Below is a small trained network, with its code and all its weights. Each question gives an input and a target symbol and asks what happens when units are switched off, that is, made to give their printed mean instead of their output.

import numpy as np


def w(rows, s, z=0):
    codes = np.array(rows[::2]) - 128.0
    scale = np.full(codes.shape[1], s)
    scale[-1] = z or s
    return codes * scale


def f(y):
    return y / 2 * (1 + np.tanh(0.7978845608 * (y + 0.044715 * y**3)))


def softmax(a):
    e = np.exp(a - a.max(-1, keepdims=True))
    return e / e.sum(-1, keepdims=True)


def log_softmax(a):
    a = a - a.max(-1, keepdims=True)
    return a - np.log(np.exp(a).sum(-1, keepdims=True))


def net(x, mask):
    ids = ['γδεζηθλμξπστφ'.index(c) for c in x.split()]
    T = len(ids)
    res = E[ids] + P[:T]
    u = 0
    for l in range(2):
        r = res
        for j in range(3):
            rows = slice(4 * j, 4 * j + 4)
            q, k, v = (r @ M[l][rows].T for M in (Q, K, V))
            z = softmax(np.where(np.tri(T) > 0, q @ k.T / 4**0.5, -1e9)) @ v
            o = O[l][rows]
            res = res + np.where(mask[u + j], z, o[:, -1]) @ o[:, :-1]
        u += 3
        y = f(res @ A[l][:, :-1].T + A[l][:, -1])
        res = res + np.where(mask[u : u + 8], y, B[l][:, -1]) @ B[l][:, :-1]
        u += 8
    return log_softmax(res[-1] @ U[:, :-1].T + U[:, -1])


Q, K, V, O, A, B = {}, {}, {}, {}, {}, {}
E = w([
[188,70,207,223,29,161],'γ',
[89,170,167,103,58,188],'δ',
[16,130,75,45,119,199],'ε',
[28,123,109,180,50,120],'ζ',
[94,195,91,35,104,41],'η',
[79,150,176,113,31,176],'θ',
[49,57,113,104,113,43],'λ',
[102,226,166,71,71,160],'μ',
[154,173,142,32,99,179],'ξ',
[222,43,110,107,148,84],'π',
[226,251,93,174,136,136],'σ',
[141,138,36,231,90,207],'τ',
[133,69,17,130,163,227],'φ',
],0.016)
P = w([
[56,85,211,145,208,140],'0',
[65,87,200,138,200,130],'1',
[80,95,188,129,184,133],'2',
[95,111,168,118,166,134],'3',
[106,118,152,113,146,132],'4',
[124,133,136,111,133,132],'5',
[138,134,120,105,114,133],'6',
[155,145,104,104,98,129],'7',
[169,155,87,97,86,127],'8',
[188,163,74,98,66,120],'9',
[199,171,56,92,55,116],'10',
[215,179,41,92,40,108],'11',
[223,182,29,93,23,100],'12',
[240,188,16,93,8,93],'13',
],0.012)
Q[0] = w([
[86,102,116,35,82,188],'L0H1',
[83,112,125,96,102,91],'L0H1',
[120,159,85,94,126,123],'L0H1',
[145,159,181,65,33,152],'L0H1',
[213,105,138,104,108,128],'L0H2',
[75,76,143,191,124,170],'L0H2',
[146,183,236,51,96,154],'L0H2',
[111,96,158,121,96,62],'L0H2',
[72,79,126,171,81,135],'L0H3',
[171,164,203,197,85,99],'L0H3',
[2,168,112,157,47,103],'L0H3',
[105,177,105,144,113,216],'L0H3',
],0.0092)
K[0] = w([
[150,115,86,86,50,144],'L0H1',
[110,121,111,123,113,79],'L0H1',
[120,174,118,115,111,94],'L0H1',
[175,108,41,149,84,100],'L0H1',
[129,142,106,87,127,151],'L0H2',
[98,148,173,138,248,214],'L0H2',
[135,204,81,180,91,168],'L0H2',
[149,138,163,134,139,62],'L0H2',
[42,94,122,192,92,144],'L0H3',
[173,155,208,159,106,84],'L0H3',
[33,143,101,162,45,122],'L0H3',
[93,175,65,156,110,227],'L0H3',
],0.012)
V[0] = w([
[78,122,144,103,82,49],'L0H1',
[44,117,236,113,82,149],'L0H1',
[114,53,102,98,85,135],'L0H1',
[107,162,120,148,109,121],'L0H1',
[111,47,148,115,44,145],'L0H2',
[106,105,109,122,146,185],'L0H2',
[141,125,182,64,135,124],'L0H2',
[94,100,123,128,87,78],'L0H2',
[139,143,204,187,212,166],'L0H3',
[124,125,59,70,171,62],'L0H3',
[126,3,222,170,182,168],'L0H3',
[103,119,187,162,108,176],'L0H3',
],0.005)
O[0] = w([
[113,158,83,135,128,69,133],'L0H1',
[52,206,19,222,157,83,184],'L0H1',
[181,175,154,155,155,107,157],'L0H1',
[124,123,91,101,136,157,134],'L0H1',
[174,89,145,148,38,217,153],'L0H2',
[105,175,116,149,127,198,134],'L0H2',
[151,155,76,153,132,26,208],'L0H2',
[141,115,113,92,149,158,96],'L0H2',
[128,127,145,72,144,9,34],'L0H3',
[213,145,184,191,112,152,96],'L0H3',
[143,253,137,38,147,5,6],'L0H3',
[94,140,69,85,196,101,143],'L0H3',
],0.0038,0.0021)
A[0] = w([
[114,72,65,103,182,163,85],'L0N1',
[196,110,168,126,151,75,8],'L0N2',
[200,189,173,113,191,168,94],'L0N3',
[162,83,211,126,150,165,92],'L0N4',
[96,40,97,78,93,87,44],'L0N5',
[131,60,172,233,170,166,204],'L0N6',
[166,131,60,206,172,94,146],'L0N7',
[98,115,197,255,101,138,2],'L0N8',
],0.0095,0.0039)
B[0] = w([
[123,113,77,121,175,164,166],'L0N1',
[152,149,147,164,115,144,152],'L0N2',
[68,98,169,133,60,216,254],'L0N3',
[135,131,173,189,147,81,115],'L0N4',
[151,180,127,141,242,135,162],'L0N5',
[83,119,130,254,103,116,165],'L0N6',
[194,107,195,149,149,203,254],'L0N7',
[97,87,183,102,92,141,140],'L0N8',
],0.0096,0.0022)
Q[1] = w([
[111,96,132,147,111,93],'L1H1',
[156,126,160,129,200,124],'L1H1',
[147,148,172,126,89,129],'L1H1',
[128,152,111,119,162,93],'L1H1',
[167,86,53,201,177,7],'L1H2',
[155,97,220,84,130,121],'L1H2',
[101,98,140,230,126,138],'L1H2',
[114,89,123,133,154,101],'L1H2',
[132,172,183,182,131,148],'L1H3',
[146,181,127,138,95,66],'L1H3',
[106,136,161,1,66,153],'L1H3',
[117,65,179,108,137,127],'L1H3',
],0.018)
K[1] = w([
[118,180,115,192,119,42],'L1H1',
[204,172,103,173,176,123],'L1H1',
[181,181,148,124,24,125],'L1H1',
[167,132,191,79,222,39],'L1H1',
[45,147,195,136,201,90],'L1H2',
[255,131,123,242,141,132],'L1H2',
[51,101,213,158,110,161],'L1H2',
[52,105,132,191,173,116],'L1H2',
[123,23,196,111,188,101],'L1H3',
[206,113,123,119,93,49],'L1H3',
[226,112,43,105,55,208],'L1H3',
[114,106,136,231,135,195],'L1H3',
],0.012)
V[1] = w([
[86,140,136,170,164,136],'L1H1',
[158,145,118,135,31,144],'L1H1',
[110,252,156,132,172,127],'L1H1',
[95,109,125,89,165,168],'L1H1',
[71,161,123,129,103,170],'L1H2',
[102,214,66,189,123,55],'L1H2',
[136,89,188,162,143,122],'L1H2',
[118,142,117,99,14,115],'L1H2',
[152,107,137,89,187,143],'L1H3',
[161,1,61,65,132,104],'L1H3',
[159,123,181,103,91,111],'L1H3',
[176,237,72,222,121,160],'L1H3',
],0.0074)
O[1] = w([
[158,123,112,167,81,164,94],'L1H1',
[19,161,156,165,161,99,253],'L1H1',
[178,166,150,117,75,138,134],'L1H1',
[161,110,30,156,93,101,164],'L1H1',
[187,135,190,90,245,114,201],'L1H2',
[107,122,209,199,113,183,54],'L1H2',
[192,116,40,133,94,218,100],'L1H2',
[75,161,159,170,158,4,196],'L1H2',
[145,108,122,56,118,109,111],'L1H3',
[91,2,179,14,106,179,47],'L1H3',
[132,104,72,155,91,135,129],'L1H3',
[242,173,141,161,186,207,137],'L1H3',
],0.0059,0.0047)
A[1] = w([
[75,126,35,94,104,177,98],'L1N1',
[111,93,108,175,207,146,255],'L1N2',
[111,202,241,129,113,180,44],'L1N3',
[222,163,121,146,89,126,165],'L1N4',
[162,48,128,244,175,130,81],'L1N5',
[202,87,64,133,164,144,97],'L1N6',
[71,82,196,167,137,138,166],'L1N7',
[45,135,162,175,222,208,142],'L1N8',
],0.011,0.0095)
B[1] = w([
[77,147,200,217,166,143,193],'L1N1',
[195,61,87,94,110,115,247],'L1N2',
[190,70,112,188,111,77,209],'L1N3',
[63,112,137,135,226,184,255],'L1N4',
[135,139,183,21,56,186,213],'L1N5',
[94,190,165,167,61,33,194],'L1N6',
[187,210,21,155,110,178,168],'L1N7',
[1,71,107,148,122,106,215],'L1N8',
],0.0097,0.0074)
U = w([
[185,150,130,169,47,116,117],'γ',
[138,175,71,98,179,162,146],'δ',
[107,95,95,83,96,153,68],'ε',
[195,58,250,107,82,114,231],'ζ',
[146,106,211,221,116,30,197],'η',
[48,51,141,105,176,90,76],'θ',
[194,51,57,99,147,51,194],'λ',
[50,143,227,166,82,146,1],'μ',
[72,192,137,2,89,67,194],'ξ',
[78,123,60,160,116,76,49],'π',
[156,29,156,222,153,127,136],'σ',
[93,21,199,159,61,41,89],'τ',
[124,101,138,133,114,99,74],'φ',
],0.0066,0.0046)

Each question gives the input, a string of symbols that net reads in full, and the target symbol t.
The units are the heads (4 rows each of Q, K, V and O) and the neurons (one row each of A and B). Each row of codes is followed by its name. A weight is (code - 128) times the scale printed after its matrix; where a second scale follows, it is the last column's (O, A, B and U).
mask holds one flag per unit, layer by layer, with each layer's heads first. A switched-off unit (its flag False) gives its mean, the last column of its rows in O or B, instead of its output. The means were averaged over made-up inputs and are rounded, as every weight is.
A unit's drop is (log p(t) with every unit on - log p(t) with that unit switched off) / (log p(t) with every unit on - log p(t) with every unit switched off).
most important unit: the unit with the biggest drop
k most important neurons: the k neurons with the biggest drops, biggest first
k most important neurons of layer l: the k neurons of layer l with the biggest drops, biggest first
which heads matter: for each layer, one digit per head in row order, 1 if its drop is at least 0.15 and else 0, layers parted by /
input λ γ λ γ ζ π λ μ η δ ξ δ, target ξ: most important unit	L1H2
input ξ σ σ ζ λ σ π δ ξ σ π π μ δ, target μ: 3 most important neurons	(L1N1; L1N2; L1N3)
input μ τ η μ λ ξ γ σ ε ε γ π ξ, target μ: which heads matter	100 / 010
input δ ξ μ σ π ξ ξ θ μ σ ξ ξ φ δ, target ζ: which heads matter	100 / 001
input λ μ μ π η γ σ θ, target δ: which heads matter	001 / 011
input δ μ γ θ σ τ, target ε: which heads matter	001 / 000
input λ φ ξ μ η ζ σ γ μ σ ζ π ε δ, target μ: 4 most important neurons of layer 1	(L1N1; L1N2; L1N3; L1N7)
input μ π τ ξ γ μ η μ ξ θ θ μ σ ξ, target δ: 2 most important neurons	(L0N7; L1N4)
input ξ π η λ θ η φ λ ε π θ, target μ: 2 most important neurons	(L1N1; L0N7)
input ξ ξ φ η ξ, target ζ: which heads matter	001 / 011
input δ μ ξ μ σ μ ξ π μ φ μ ζ τ, target ε: which heads matter	001 / 100
input μ λ δ, target η: 2 most important neurons of layer 0	(L0N1; L0N5)
input μ φ π ξ μ λ ε ζ π ε μ, target μ: 4 most important neurons	(L1N1; L0N7; L1N2; L0N6)
input ξ ξ μ π ζ φ θ, target ζ: 2 most important neurons of layer 1	(L1N3; L1N4)
input ξ γ σ φ γ μ, target ζ: most important neuron	(L0N1)
input λ ξ ξ μ ζ ξ τ ξ ε σ, target σ: 3 most important neurons of layer 0	(L0N7; L0N3; L0N5)
input η μ γ π θ ξ, target μ: 2 most important neurons of layer 0	(L0N2; L0N3)
input τ ξ θ, target σ: 2 most important neurons	(L0N6; L1N3)
input σ ξ θ, target δ: which heads matter	001 / 111
input φ μ θ, target ζ: most important unit	L0H3
input π γ ζ ξ ξ θ, target ξ: 2 most important neurons of layer 0	(L0N3; L0N6)
input ε ξ μ, target ξ: 3 most important neurons of layer 1	(L1N1; L1N2; L1N4)
input φ ξ μ μ π ζ μ σ μ π θ, target μ: 2 most important neurons	(L1N1; L1N2)
input ξ ξ μ, target ξ: 2 most important neurons of layer 0	(L0N6; L0N3)
input μ γ δ τ ξ λ, target λ: 2 most important neurons	(L0N5; L1N2)
input ξ μ π ξ λ σ, target σ: 3 most important neurons	(L0N7; L1N3; L1N5)
input λ σ σ γ ξ, target δ: most important unit	L1H3
input τ ξ μ μ ξ μ δ ζ μ ξ ζ ξ η δ, target ξ: 2 most important neurons	(L1N3; L0N5)
input δ σ γ λ σ μ ξ δ ε, target θ: 2 most important neurons of layer 0	(L0N1; L0N7)
input π γ π μ ξ ξ ξ τ θ ξ σ θ δ, target δ: 2 most important neurons	(L0N7; L0N3)
